Below is a small trained network, with its code and all its weights. Each question gives an input and a class and asks what happens when units are switched off, that is, made to give their printed mean instead of their output.

import numpy as np


def w(rows, s, z=0):
    codes = np.array(rows[::2]) - 128.0
    scale = np.full(codes.shape[1], s)
    scale[-1] = z or s
    return codes * scale


def f(y):
    return y / 2 * (1 + np.tanh(0.7978845608 * (y + 0.044715 * y**3)))


def log_softmax(a):
    a = a - a.max(-1, keepdims=True)
    return a - np.log(np.exp(a).sum(-1, keepdims=True))


def net(x, mask):
    res = np.array(x, float).reshape(1, 8) / 4 @ E
    y = f(res @ A[0][:, :-1].T + A[0][:, -1])
    res = res + np.where(mask, y, B[0][:, -1]) @ B[0][:, :-1]
    return log_softmax(res[-1] @ U[:, :-1].T + U[:, -1])


A, B = {}, {}
E = w([
[207,143,137,101,151,59,41,150,110],'x0',
[165,202,72,117,89,142,122,75,127],'x1',
[79,48,92,188,170,69,185,125,133],'x2',
[102,46,159,36,124,164,163,84,131],'x3',
[97,82,63,116,191,44,100,86,117],'x4',
[135,130,180,128,81,86,254,123,152],'x5',
[211,72,89,153,167,145,177,200,42],'x6',
[166,97,97,87,105,177,224,143,207],'x7',
],0.0094)
A[0] = w([
[168,237,77,2,45,155,94,78,113,171],'neuron 0',
[104,148,167,177,111,199,153,219,120,119],'neuron 1',
[66,117,166,88,122,137,153,100,178,101],'neuron 2',
[97,3,141,112,155,170,180,74,146,176],'neuron 3',
[122,164,195,228,69,132,245,111,155,253],'neuron 4',
[99,36,111,20,152,169,191,84,125,164],'neuron 5',
[15,143,223,189,147,77,49,60,159,151],'neuron 6',
[196,133,67,125,160,96,137,165,4,167],'neuron 7',
[71,115,33,133,150,33,126,101,142,161],'neuron 8',
[187,123,82,116,124,161,179,200,152,85],'neuron 9',
[179,111,184,123,223,68,121,161,169,226],'neuron 10',
[26,186,145,171,178,88,94,80,141,192],'neuron 11',
],0.0078,0.0058)
B[0] = w([
[88,126,179,50,201,175,93,78,211,244],'neuron 0',
[91,120,74,102,111,164,147,114,125,182],'neuron 1',
[173,142,133,146,158,85,69,147,91,172],'neuron 2',
[144,148,148,122,207,126,90,54,182,227],'neuron 3',
[102,136,141,156,118,163,125,66,108,249],'neuron 4',
[191,182,254,138,197,150,56,178,172,230],'neuron 5',
[99,117,94,193,142,136,75,158,44,238],'neuron 6',
[214,172,216,182,170,77,100,181,129,231],'neuron 7',
[114,86,86,114,68,175,143,59,87,201],'neuron 8',
[92,134,137,128,157,113,76,141,93,181],'neuron 9',
[146,55,139,142,80,114,88,98,136,208],'neuron 10',
[93,85,127,135,113,113,94,80,27,218],'neuron 11',
],0.0095,0.011)
U = w([
[162,82,115,92,54,87,138,124,188,96],'0',
[113,142,99,145,116,142,173,187,94,25],'1',
[69,102,64,115,114,187,130,73,89,255],'2',
[61,150,115,52,102,154,172,140,169,21],'3',
[148,157,185,80,186,170,107,125,250,140],'4',
[176,79,38,87,135,101,141,145,127,31],'5',
[146,147,162,168,153,56,92,170,84,144],'6',
],0.012,0.005)

Each question gives the input, the list of numbers given to net, and the class t.
The units are the neurons (one row each of A and B). Each row of codes is followed by its name. A weight is (code - 128) times the scale printed after its matrix; where a second scale follows, it is the last column's (A, B and U).
mask holds one flag per neuron, in row order. A switched-off neuron (its flag False) gives its mean, the last column of its row in B, instead of its output. The means were averaged over made-up inputs and are rounded, as every weight is.
A unit's drop is (log p(t) with every unit on - log p(t) with that unit switched off) / (log p(t) with every unit on - log p(t) with every unit switched off).
The circuit of an input: a set's keep is (log p(t) with only the set's units on - log p(t) with every unit switched off) / (log p(t) with every unit on - log p(t) with every unit switched off). Starting from all 12 units, units are removed one at a time, each time the one whose removal leaves the highest keep (on an exact tie, the one counted first), for as long as the keep stays at least 0.8.
circuit, biggest first: the units of the circuit, biggest drop first
most important unit: the unit with the biggest drop
k most important neurons: the k neurons with the biggest drops, biggest first
drop when u is switched off: that unit's drop, to one decimal
input [0,8,7,2,4,3,8,6], class 4: most important unit : neuron 3
input [-4,-6,5,-3,7,1,6,3], class 4: 3 most important neurons : neuron 3; neuron 6; neuron 11
input [6,-2,-6,-2,3,3,-7,-5], class 2: 4 most important neurons : neuron 7; neuron 5; neuron 0; neuron 11
input [3,-6,-7,-2,-2,6,-1,-3], class 2: circuit, biggest first : neuron 5; neuron 7
input [0,0,-7,-4,-2,-4,1,-6], class 4: 3 most important neurons : neuron 0; neuron 2; neuron 9
input [3,-5,-6,4,-4,-6,-7,-3], class 2: 2 most important neurons : neuron 6; neuron 5
input [-3,-4,-4,6,-4,-6,-6,-6], class 2: 2 most important neurons : neuron 7; neuron 5
input [-6,2,-4,-1,-8,8,8,5], class 2: 3 most important neurons : neuron 4; neuron 1; neuron 7
input [-2,6,-6,-1,8,0,7,1], class 4: 3 most important neurons : neuron 0; neuron 6; neuron 11
input [2,-7,-7,3,5,8,-7,0], class 6: 2 most important neurons : neuron 6; neuron 2
input [2,1,-6,-8,8,-6,-7,7], class 2: 2 most important neurons : neuron 5; neuron 11
input [5,-5,0,3,6,-7,-6,4], class 2: 2 most important neurons : neuron 7; neuron 8
input [-8,-8,2,-5,6,-3,4,6], class 4: 2 most important neurons : neuron 5; neuron 3
input [1,6,-7,-3,-4,0,5,-2], class 4: most important unit : neuron 0
input [-5,-6,0,4,-6,4,5,-8], class 4: drop when neuron 10 is switched off : 0.2
input [4,6,-2,-7,-8,2,5,0], class 4: drop when neuron 6 is switched off : 0.1
input [-8,-1,5,-6,-4,0,-4,0], class 2: drop when neuron 9 is switched off : 0.0
